Each row of numbers belongs to one of the nodes below and depends on some of the facts about them. Some rows are named. Which node is each other row?

There are 2 kinds of fact about the nodes: klepladrik, puson.
[banedrol brabe burim disos drimir febos gragas greke gubo klepun korelu lamor mastudas mesi nebrak nibis pemi plefles roplidral rusus skite stesus stogrefa vabrer vubrezok] klepladrik e
[bepa fabur godes gopo gralan grizek kadigar ketron kitras klela naplak nazam paskik plotiko pupovol pusu sogrosko tafom tramis vegrer veplus zapluk] klepladrik c
[bibro brama brazuses brigu brugri devek druboler flidum fopul gakloplil gastuvi gesti gezabrir gifim kabrona kerak kirogril klezuze lizem mamu mitar mitreso musil navan nere pebres pibrisku piflik plastas pluvas podilon ripil rofil sestun skabrim stinum stogron studas taflufli tedren tobesta toklim trigrivik veror vifik] klepladrik a
[bogrekla daru deletram drogoflem drunis floba fluple govel grapli grebe grodrom grunar kluplon nimurom nuvon patotrun plebraba sepa skibron stostuzun tige trastam trubru truklel zotek] klepladrik g
[bratel drapler drebes drebuk fladrin flerol fudroler gugri kikik klivo klovas kugriruk kuzel lagrir meles midron movin nedrus nefledok plidre plitabruk poskolu seda sezivun skego skosto tebuplim tipleges tiren truva vuste zegos] klepladrik b
[brikur brubrobro bruklukla draro dreno druzunum flefa fleler fligin klepli moni netur pleskofe rupa stagrum stofurin tidruk vorok] klepladrik d
[brinugor keskik klone likil nubol pledri plogutrus rado seba skalik skotrum sobok stepa tadre tridopun tuplu vozim vupes zadakim zibes zibran zopelak] klepladrik f
bepa puson plidre pemi vozim fabur
bogrekla puson sezivun gopo tramis
brabe puson mitar vubrezok
brama puson rupa lagrir
bratel puson pleskofe grapli skibron zegos nefledok
burim puson tidruk plotiko fabur
daru puson studas skite lizem midron seba
devek puson stostuzun
disos puson brugri
drogoflem puson febos tridopun plidre flidum rupa bibro
drunis puson plitabruk pibrisku nefledok
druzunum puson nubol pledri skibron sestun zadakim
flefa puson drebuk meles skabrim rusus
flerol puson tige
fligin puson trastam klepun dreno
fopul puson brinugor govel trigrivik zibes
fudroler puson gezabrir zegos lagrir stagrum
gakloplil puson fladrin lamor zadakim
godes puson lamor skego vifik bibro
gralan puson fluple brugri mamu
grebe puson druboler fladrin truva tafom gezabrir zegos greke
grodrom puson kerak rofil lamor skabrim tige
gubo puson sepa
gugri puson nubol skosto deletram stagrum
kabrona puson plogutrus
kadigar puson febos skosto trastam drimir tramis
keskik puson skalik skite lagrir stofurin
ketron puson pluvas zadakim
kikik puson febos skalik rofil pebres mitreso gragas
kitras puson druboler skite skego
klepli puson sezivun meles stofurin
klone puson draro vifik
kluplon puson brubrobro pupovol grapli zegos
korelu puson stostuzun toklim brazuses dreno midron
kuzel puson lagrir greke tedren
likil puson veplus sezivun vubrezok deletram
mastudas puson kirogril stogrefa drapler zibes
mesi puson grunar drapler
movin puson gastuvi banedrol gragas brugri
musil puson midron brugri tiren rusus piflik
naplak puson klepun draro vifik
navan puson poskolu draro rusus nefledok
nazam puson moni ripil skosto zopelak
nebrak puson febos veplus tidruk
nedrus puson plitabruk gopo klepun
netur puson kirogril vozim pupovol trastam
nibis puson zotek banedrol klivo
nimurom puson sogrosko tipleges gifim ripil truva lizem dreno gragas seba
nuvon puson plidre bruklukla
paskik puson flidum
patotrun puson drebuk klivo
plastas puson plitabruk klovas floba nefledok
plefles puson gesti grapli drebes
podilon puson kirogril moni fladrin stogron gesti brikur gragas
pusu puson brubrobro tige rado zibes
roplidral puson vabrer pibrisku pleskofe govel sestun gragas
seda puson gastuvi nubol
skotrum puson fluple gifim pupovol klovas vupes
sobok puson lagrir
stepa puson zadakim klezuze rusus trigrivik
stesus puson truva stofurin drebes
stinum puson mitar truva brugri
tadre puson vabrer brazuses grizek
taflufli puson nere lagrir bibro
tebuplim puson tipleges plotiko flidum zegos
trubru puson pupovol gragas
truklel puson plidre floba rusus
tuplu puson plogutrus piflik
vegrer puson nubol veror ripil rofil klezuze tobesta
vuste puson febos vorok tidruk klovas mamu
zapluk puson zotek
zibran puson toklim klepun

Known rows:
nedrus: 6 -9 -5 -1 -6 2 21 -8 -8 10 12 14 -20 19 -6 3 9 14 -2 -4 2 1 -3 -13 -16
 5 1 2 -4 -16 -12 -24 10 -1 -3 -6 -2
gakloplil: -6 7 -10 -5 -4 9 -11 -15 -19 -8 -23 -2 4 16 11 0 13 2 5 -12 -13 -20 -16
 3 5 -12 3 -3 18 6 -18 -12 4 0 2 4 -8
gugri: 1 2 -5 3 -9 2 4 -6 -7 10 3 0 1 11 -6 6 5 2 -4 -12 -5 -3 -5 -10 -20 12 -2
 -7 -10 0 -10 -35 6 4 9 -2 -6
grodrom: 4 10 3 -13 -10 10 0 -17 -6 -9 -4 -4 19 10 -6 0 0 -1 9 -4 -12 -5 -4 -4 10
 4 2 -10 9 -13 2 -28 -7 10 -9 4 -15
plitabruk: 2 -5 -3 7 -9 -9 18 1 6 11 14 2 -30 -3 6 6 -1 -5 -8 4 12 8 9 -9 -9 0 -4 4
 -14 3 -4 15 11 2 5 1 -2
tiren: 5 -5 -2 7 -9 -11 11 6 6 4 6 -3 -16 -9 4 7 2 -15 -14 -2 8 8 12 -7 -10 5
 -4 -5 -17 13 -2 5 11 0 7 1 0
plebraba: 9 6 8 -1 -9 -5 1 -3 9 -12 6 -4 2 -7 1 0 -5 -12 3 8 3 5 8 0 17 -3 0 -4 1
 0 15 8 -4 6 -13 4 -8
zotek: 10 5 10 -1 -10 -5 1 -1 8 -13 5 -5 5 -9 0 1 -4 -12 2 8 2 4 8 0 17 -2 -1
 -6 0 2 14 5 -5 5 -12 4 -8
lizem: 4 3 -3 11 -4 -7 -11 4 -7 -11 -11 -1 -10 -1 10 -2 6 -6 -5 6 6 -8 -4 6 12
 -16 3 6 5 18 -2 21 7 -2 -4 -1 2
moni: -17 -4 6 6 8 -10 9 12 10 4 7 2 -5 -2 -2 5 -3 -2 -5 -8 1 -12 8 9 1 7 -11
 -3 -15 11 4 11 3 -12 -4 1 4
skite: 11 -6 15 3 9 -3 -6 9 16 -3 8 -5 14 -9 -4 -6 -6 6 1 3 8 16 16 -11 -11 7
 -5 -15 -8 -11 7 -14 -4 -2 1 10 7
drebes: 3 -1 -2 11 -8 -10 5 5 10 8 12 -2 -17 -6 2 7 1 -14 -11 -1 13 7 9 -8 -13 5
 -3 -1 -21 14 -2 4 10 -1 6 0 -2
sobok: -6 9 -10 -25 28 29 2 -6 -2 14 6 1 19 -6 -14 -10 -17 8 29 -20 -9 6 -9 -1
 -5 17 10 24 25 -4 -3 -12 -14 -12 8 -10 4
navan: -7 0 -17 -13 -4 13 13 -16 -22 -3 -21 8 -15 15 18 -4 11 9 5 -4 -10 -12
 -10 0 12 -21 6 5 27 -8 -18 7 5 1 3 4 -4
tuplu: -14 -7 -2 -26 15 17 6 -8 -3 8 -1 2 24 -3 -11 -3 -6 5 13 -6 -22 1 -14 11
 -3 16 2 16 19 -16 0 -5 -16 6 -1 -8 5
drapler: 5 0 0 12 -7 -12 5 4 8 6 9 -4 -16 -6 2 8 0 -12 -12 -2 10 5 8 -6 -13 6 -7
 -4 -19 13 -4 1 10 1 6 1 -2
klepun: 20 -18 24 6 10 -12 4 9 16 -12 16 7 -2 6 -10 -8 1 20 1 11 11 15 12 -12
 -10 4 -8 -5 -5 -29 2 -13 -1 -4 -18 6 11
kirogril: 2 6 -3 14 -4 -9 -16 2 -5 -9 -6 -2 -13 2 8 -1 6 -5 -3 7 8 -9 -6 6 12 -16
 4 7 1 16 -2 21 5 0 -4 -2 0
truva: 5 -7 -5 6 -6 -12 5 9 5 7 8 2 -16 -11 2 7 5 -16 -11 1 11 9 9 -5 -14 4 2
 -5 -25 17 1 1 5 -5 6 -3 -1
nuvon: 3 9 -3 -12 -11 17 12 -16 -10 -2 -1 0 14 5 -4 -1 -6 3 5 2 -13 1 -1 -3 18
 1 5 -4 15 -20 9 -15 -5 13 -2 3 -10

Name these rows:
No name comes twice in this set of rows, the named rows included.
15 5 12 6 -9 -7 -1 0 9 -12 14 -1 0 -2 -7 1 -6 -4 2 13 5 4 3 1 17 -1 -1
 -1 -3 -5 16 5 -5 8 -20 1 -5 -> trastam
-5 7 -12 -3 -4 8 -10 -12 -21 -3 -18 3 0 17 7 -2 11 5 5 -4 -9 -16 -16 3 6
 -13 8 2 13 2 -13 -7 3 1 2 -2 -4 -> fopul
1 10 -9 -18 -7 13 -1 -12 -4 3 6 5 7 8 -4 -1 0 -3 20 0 -5 3 -3 -4 8 -1 14
 -4 1 -12 8 -19 -10 1 -7 -2 -15 -> grebe
0 -3 -8 -2 -9 2 6 -5 -7 9 0 2 2 9 -4 7 8 -1 -6 -11 -6 -2 -4 -8 -20 11 1
 -8 -12 2 -9 -33 5 1 8 -3 -7 -> seda
1 -14 -16 -10 -10 0 7 1 -11 13 1 13 -2 2 -3 6 17 -11 -8 -1 -3 6 -1 -4
 -20 10 14 -9 -24 2 2 -32 -1 -4 6 -13 -3 -> movin
-1 2 -4 12 -2 -10 -17 10 6 10 8 3 -16 2 -1 3 5 -2 0 12 15 3 -3 4 -8 -8 6
 4 -19 6 2 16 1 -1 4 -7 -2 -> pupovol
1 -13 -15 -10 0 7 1 3 -19 5 -15 12 3 3 3 -4 16 1 -6 4 -8 4 -7 4 -8 -4 13
 -6 -2 -4 0 -21 -5 -7 7 -13 2 -> gralan
-18 -7 -7 -22 14 15 0 -5 -1 19 11 7 20 0 -17 -1 -6 6 16 2 -14 4 -15 12
 -5 13 10 21 8 -20 5 1 -20 8 -3 -15 4 -> skotrum
1 2 -4 1 1 4 -9 -3 -12 4 -9 1 6 15 -5 0 8 12 1 -4 -6 -6 -13 0 -12 -1 3
 -4 2 -6 -9 -24 1 1 5 -5 -4 -> nazam
-1 5 -4 -21 -12 19 22 -19 -10 -2 -9 -1 10 1 6 -2 -7 2 5 -1 -17 1 2 -2 19
 -3 2 -6 22 -23 5 -9 -5 13 1 9 -10 -> truklel
-7 3 -6 -23 24 23 1 -6 -2 9 3 2 23 -3 -15 -8 -14 7 24 -15 -12 3 -11 3 -5
 16 7 21 22 -6 -1 -14 -14 -6 3 -10 4 -> keskik
4 -1 -2 -2 3 8 1 -6 -13 -3 -12 2 0 17 0 -3 6 15 1 -9 -6 -6 -11 -4 -9 -3
 -1 -2 15 -9 -16 -23 6 -5 3 0 -3 -> godes
4 1 -4 6 -3 -6 -5 2 -8 -13 -16 -1 -10 -5 17 -1 7 -9 -7 5 3 -8 -1 6 15
 -16 2 3 11 18 -5 23 6 -2 -2 3 1 -> piflik
0 10 -19 -5 0 13 8 -6 -6 21 11 3 -14 7 -4 2 -2 2 10 -17 7 4 0 -18 -21 8
 12 3 -8 5 -9 -27 6 -8 19 -4 -8 -> fudroler
6 6 4 -4 -11 -1 11 -5 7 -9 3 -6 -4 -10 6 0 -9 -10 2 9 1 8 11 -2 22 -6 -2
 -4 7 -4 11 19 -3 9 -7 9 -7 -> floba

The same nodes again, as new rows of numbers:
Known rows:
mitreso: 3 0 4 7 -3 -6 -1 10 -11 -4 8 10 -5 3 0 -13 0 -17 -4 9 6 0 -4 -10 3 2 2 9
 6 6 1 0 12 -4 -3 0 1 0 -4 2 -1 1 -3 -2 -5 -5 -2 -3 -7 1
nubol: -9 2 16 -2 3 2 13 14 -10 7 4 7 7 -7 -11 3 1 -5 -15 1 -4 0 3 3 -4 8 -10 5
 2 9 2 5 1 2 7 -1 0 8 10 -8 3 2 5 3 -21 -5 5 14 -5 7
gragas: -4 9 1 1 10 -2 9 -5 -5 15 -3 -16 12 -9 8 11 -16 18 -6 -8 5 4 -4 31 -6 -1
 -13 -10 -16 3 1 3 -8 5 13 -3 -3 -8 0 -4 1 23 2 -3 15 -6 3 4 15 -3
stostuzun: -2 -14 -9 -4 -3 -4 -3 0 -6 -16 -23 -24 -2 -26 15 1 3 4 14 1 5 3 4 14 -3
 -5 19 1 -14 0 0 0 -8 4 -4 0 6 -18 0 21 -10 -2 0 -23 23 3 1 5 -14 -10
gubo: -8 5 -4 -4 1 10 13 -17 12 14 -8 -14 9 -6 0 16 -5 24 3 -7 -4 4 4 18 -8 0
 -10 -14 -8 -9 -2 -4 -15 6 6 -2 -1 0 2 -7 3 6 5 7 1 5 2 0 19 -1
studas: 5 -1 4 6 -3 -7 -4 9 -11 -3 8 11 -6 3 0 -14 2 -15 -5 10 6 -2 -4 -11 3 3 4
 8 6 6 2 1 9 -5 -4 1 0 -1 -2 2 -1 2 -3 -1 -4 -5 -1 -1 -7 4
tuplu: -9 6 10 -6 5 5 5 -6 10 4 10 13 0 7 -16 8 -2 3 -5 2 -10 -1 2 -6 4 0 -14
 -4 7 -3 -3 3 -9 -2 4 0 -1 13 2 -10 7 -13 -2 10 -16 -1 6 7 -1 0
nibis: -11 4 -3 -5 5 10 15 -15 13 12 -7 -14 7 -7 -1 14 -6 24 5 -6 -4 3 5 17 -4
 -1 -11 -13 -10 -10 -1 -5 -19 8 9 -2 -2 1 4 -5 4 8 5 7 0 3 3 0 16 -2
roplidral: -3 8 -3 -3 11 4 12 -16 16 17 -8 -16 5 -3 0 13 -6 24 -1 -12 -3 5 1 22 -6
 -5 -12 -18 -9 -6 0 -2 -14 5 6 1 -3 0 2 -6 1 9 6 4 5 -1 1 -1 22 -7
movin: -10 -3 -10 -6 14 -6 9 -4 15 -3 -2 -1 -13 -9 7 -6 -9 13 14 8 14 -1 -9 12
 18 -12 -14 -15 -8 -11 -3 -9 -26 -6 4 4 -5 -5 -3 9 6 6 -5 -4 20 -1 -5 -3
 3 -13
bogrekla: -6 -9 -12 -6 0 2 5 -11 14 -18 -24 -18 -6 -19 9 9 6 3 21 1 0 10 4 11 1
 -13 11 -2 -12 -13 -5 -3 -13 4 -5 1 4 -15 -5 18 -5 -13 3 -25 14 9 -1 -5
 -7 -17
brikur: 8 1 4 -2 0 6 -19 11 -11 -7 6 10 6 0 3 9 0 -8 -5 -8 -9 0 3 -5 2 3 4 8 -1
 9 1 8 12 1 9 -3 -9 2 11 -1 -1 -1 3 2 3 -3 5 5 -13 6
gralan: 3 10 1 -2 8 7 -19 0 9 -6 36 36 -10 24 -5 0 -12 -6 -2 8 -11 -5 -11 -23 25
 -3 -19 2 11 -7 -6 0 -2 -11 14 -5 -12 19 8 -13 15 -1 -8 25 -7 -15 6 -8 1
 7
kadigar: 2 18 6 11 -1 14 1 1 5 -4 18 32 0 21 -9 15 -2 -23 -8 4 -13 9 -9 -17 7 1
 -18 14 6 -8 -5 -2 18 -2 10 -5 -11 14 -4 -17 14 -2 1 7 -27 -2 2 -21 11 3
stogron: 5 0 4 6 -1 -8 -2 10 -11 -1 7 9 -7 4 0 -14 1 -17 -6 7 6 -2 -5 -9 3 2 3 7
 6 6 2 1 11 -5 -4 1 1 0 -2 2 0 2 -2 -2 -3 -6 -1 -2 -5 2
druzunum: 7 -4 0 -7 10 13 -5 10 14 -3 -6 8 -2 -6 -5 7 13 -6 1 -14 -17 2 7 -8 9 -3
 -5 1 0 -1 2 2 1 -2 7 -1 -11 11 22 0 0 -6 14 6 -13 -3 2 4 -4 -3
grebe: 3 -11 -21 -8 12 -10 -1 -8 20 -6 -21 -21 -2 -11 8 -4 7 13 20 -9 4 4 1 14
 6 -14 9 -8 -13 -7 -3 6 -21 -1 -10 2 2 -15 -1 18 -10 -8 8 -19 23 4 -2 3
 -9 -19
korelu: -9 9 -1 -1 5 13 9 -23 9 6 -11 -11 5 -9 2 21 -2 22 0 0 -2 2 1 21 -7 -2 -8
 -15 -7 -11 -2 -2 -19 5 6 -3 -2 1 3 -6 6 7 6 3 4 6 7 -5 19 2
stogrefa: -7 2 3 -1 -4 5 10 -7 -9 14 -6 -21 15 -9 6 11 -10 23 -4 -8 2 0 6 22 -15 7
 -2 -9 -9 2 3 -3 -7 9 8 -3 3 -5 2 -6 -2 16 1 4 6 2 2 7 14 5
fopul: 4 1 -1 2 8 -3 5 2 12 1 1 11 -14 4 -7 -13 10 -13 1 5 -1 1 -3 -12 9 -5 -4
 1 6 -4 1 -3 1 -7 -6 4 -3 6 1 0 1 -7 3 1 -13 -5 -4 -7 2 -6

Name these rows:
No name comes twice in this set of rows, the named rows included.
-7 -4 3 -4 -2 10 15 -2 -5 13 -15 -22 12 -17 5 10 -2 22 -4 -6 0 -1 9 20
 -16 11 0 -7 -6 1 5 -5 -8 10 7 -4 4 -1 11 -4 -3 17 7 6 -2 3 1 11 14 9 -> lamor
13 22 11 12 5 21 -27 -24 0 -10 6 26 -16 14 -6 16 17 -11 -21 11 -17 -5 -6
 -19 3 3 -1 -3 18 -5 -2 2 14 -11 -3 -3 -12 25 15 -16 13 -8 6 19 -13 -2
 16 -18 14 22 -> naplak
-2 -6 -16 -5 12 -6 1 -8 15 -14 -22 -16 -6 -20 10 2 2 5 19 0 3 9 -5 18 9
 -17 5 -6 -18 -8 -5 3 -17 -1 -3 2 -1 -17 -3 19 -6 -5 5 -25 23 0 0 -2 -9
 -22 -> nimurom
1 4 -1 4 6 -2 1 -3 10 -5 3 15 -13 7 -6 -8 7 -14 -1 10 0 0 -7 -12 10 -4
 -4 2 6 -6 -3 -1 0 -7 -5 1 -3 5 -4 0 4 -8 0 -2 -9 -3 -1 -11 0 -5 -> devek
5 4 8 8 -3 1 -13 -7 -14 -12 -2 9 -14 -2 2 -6 13 -14 -12 16 3 -6 -2 -13
 -1 5 13 1 12 5 2 0 12 -7 -10 1 1 5 4 2 0 -4 0 1 -2 0 7 -6 -4 14 -> vifik
-6 -5 -7 -1 6 -1 21 -3 15 3 -21 -12 -6 -10 1 -5 6 8 8 1 8 3 1 9 1 -5 -5
 -9 -7 -8 2 -10 -12 1 -5 5 -1 -4 -2 5 0 2 5 -9 -1 7 -10 -5 10 -10 -> flerol
-18 5 3 4 -17 9 22 -4 -6 7 0 -13 21 -2 3 24 -21 11 6 -4 -1 13 5 17 -18 5
 -7 5 -11 -6 -2 -9 1 19 14 -5 9 -11 -17 -8 2 10 -7 -5 -2 8 -3 -3 13 -4 -> febos
-7 6 -6 -5 8 8 9 -17 14 13 -4 -12 10 -4 0 14 -6 26 4 -7 0 2 0 21 -2 -2
 -11 -15 -8 -10 -3 0 -23 4 7 -3 -3 0 2 -5 4 10 7 6 5 3 5 1 16 -2 -> stesus
6 8 6 1 1 9 -23 4 -14 -13 3 12 4 -3 6 15 2 -11 -8 -3 -9 0 -1 -1 2 1 3 8
 -1 6 0 9 13 -1 8 -4 -9 2 11 -1 3 1 4 -2 6 -3 11 1 -11 7 -> dreno
-7 -14 -2 -3 -20 -2 14 1 4 2 -4 -17 1 2 3 -6 -10 9 15 -1 6 1 12 -3 -13
 -1 9 -2 2 -2 3 -17 4 10 -4 6 13 -9 -18 5 -4 -6 -15 -1 3 11 -17 -1 5 -7 -> plidre
-4 -4 -5 -1 3 -9 4 2 -4 2 -5 -11 -1 -8 10 -9 -6 12 5 4 18 -5 -4 13 1 -2
 -1 -9 -7 2 2 -3 -11 -1 -1 2 2 -10 -4 8 -2 12 -3 -6 20 1 -4 3 -1 -2 -> truva
-3 -1 -22 -1 2 -6 10 -11 12 9 -8 -7 13 8 -2 -6 9 16 13 -3 22 -6 -7 8 4 5
 -2 -4 -6 -14 -8 2 -29 1 -13 -6 2 -6 -10 3 0 3 12 -5 7 19 0 0 0 0 -> kuzel
0 0 -12 0 1 -9 14 -10 20 9 -9 -14 -1 8 -1 -3 -1 11 11 -8 8 5 -2 8 -3 -11
 -4 -11 -7 -7 -1 -5 -4 1 -8 6 2 -9 -18 3 -2 -4 -1 -8 9 7 -12 -9 12 -15 -> tebuplim
12 12 4 6 9 10 -3 4 9 7 12 23 -5 16 -10 2 8 -15 -13 -4 -14 1 -4 -17 10 2
 -16 5 9 -1 1 1 14 -6 6 -1 -13 18 12 -15 7 2 10 16 -26 -10 2 -11 11 6 -> pusu
8 12 3 5 -1 9 -6 0 12 5 22 27 -1 28 -11 5 -3 -14 -6 -4 -15 4 -5 -23 6 1
 -14 8 10 -5 -2 0 17 -3 5 -3 -9 17 -1 -18 9 -4 0 18 -23 -5 -1 -15 9 4 -> paskik

